data =
[[ .17  .01 -.33  .18 -.34 -.08  .29  .23 -.04 -.02  .16  .29  .12  .08]
 [ .12 -.08 -.29 -.11 -.09  .01  .33  .09  .06  .09  .11  .40  .00  .02]
 [ .07  .02 -.11  .12 -.16 -.05  .09  .10 -.03 -.03  .06  .07  .07  .04]
 [-.08  .11  .25  .21  .00 -.04 -.32 -.03 -.09 -.13 -.07 -.40  .05  .00]
 [ .16 -.08 -.38 -.07 -.18 -.01  .42  .15  .06  .09  .15  .48  .02  .04]
 [ .04 -.03 -.11 -.04 -.03  .00  .12  .03  .02  .03  .04  .14  .00  .01]
 [-.07 -.20 -.01 -.59  .44  .18  .18 -.23  .22  .25 -.08  .33 -.25 -.11]
 [ .09 -.16 -.31 -.33  .06  .07  .42  .01  .14  .19  .08  .54 -.10 -.01]
 [-.11 -.10  .13 -.36  .35  .12 -.04 -.21  .12  .13 -.11  .04 -.17 -.09]
 [-.16  .05  .36 -.02  .23  .04 -.37 -.17 -.02 -.05 -.15 -.41 -.06 -.06]
 [-.08  .05  .19  .06  .07  .00 -.22 -.07 -.04 -.06 -.07 -.26  .00 -.02]]
Indices start at 1.
The top entry of the column that holds the smallest entry -> .18
The entry in the top-left corner -> .17
What is the entry just left of .21?
A: .25
The bottom entry of the column that holds the smallest entry is .06
The entry in the bottom-right corner is -.02
What is the entry at row 2, column 2?
A: -.08
The entry just left of .22 is -.23
The entry in the bottom-left corner is -.08
What is the entry just left of the smallest entry?
A: -.01
The entry at row 3, column 2 is .02
The entry in row 3 and column 1 -> .07
The entry just left of .35 -> -.36
What is the top-right entry?
A: .08
What is the largest entry?
A: .54
What is the entry just right of the smallest entry?
A: .44
The top entry of the column that holds the largest entry: .29
What is the entry in row 2 and column 1?
A: .12
What is the entry directly below the smallest entry?
A: -.33
What is the entry in row 1 and column 3?
A: -.33
What is the minimum?
A: -.59
The entry at row 1, column 2: .01
What is the entry in row 3 and column 3?
A: -.11
What is the entry directly below -.25?
A: -.10

B = [ .20 -.17  .00 -.21 -.60 -.29  .01  .18 -.37  .01 -.20  .25  .09]
The entry just left of the largest entry?
A: -.20
The entry just left of .00?
A: -.17
The maximum: .25
The entry just left of the smallest entry: -.21

W = ((.35, .02, .01, .24, .01, -.48, .16, -.37, .27, .16, -.48, .40, .16, .01), (.26, .06, .08, .20, .07, -.23, .19, -.18, .22, .17, -.24, .30, .18, .07), (-.24, -.06, -.08, -.16, -.07, .22, -.13, .18, -.18, -.13, .22, -.27, -.13, -.08))
Which number is the entry just left of -.23?
A: .07
Which number is the entry just left of the largest entry?
A: -.48
Which number is the entry just left of .24?
A: .01
The entry just left of -.06: -.24
Which number is the largest entry?
A: .40
The entry just right of the largest entry: .16
Which number is the entry just right of .26?
A: .06

Questions about the array below.
1) Find the entry directly above the largest entry.
2) Find the entry directly above the smallest entry.
3) Find the 5th entry from the end, reading row by row.
4) Find the third-last entry, reading row by row.
5) Find the smallest entry in the first column.
6) Find the top-right entry.
7) Find the maximum.
8) Find the first entry, reading row by row.
[[  1   1 -20   7  12  23  19  -2  14  -5   7 -12   2  -4  -5]
 [  0   1  12  -8  -2  -6   1   9  17  -9  10  -4   2   1  19]
 [ 13  10  -1 -13   3  34   6  -5   1  14  23   2  16   0 -13]
 [ 14  12 -13  -6  -8  -4  19   0  28  -7  -3  15  10  18 -10]
 [ 19   2   8  -5  19  11  22  20   2  10  13   0  17   3   6]
 [ -8   5  25   3 -16   0  -1  24  -2  30   2   7  16   7   9]
 [ -5   2  11   9  35  15  13   4  12  21   5  17 -12   3  23]
 [ 20  -5   3 -17 -12   5  22   7  12  11   8   7   0  11   8]
 [-20  16 -14  28  31  19  12  -5  -2   1 -22  10   0   1 -30]]
1) -16
2) 8
3) -22
4) 0
5) -20
6) -5
7) 35
8) 1

x =  493  -878   616   626   571   552  -801   641
The third entry: 616
The maximum is 641
The first entry?
Answer: 493
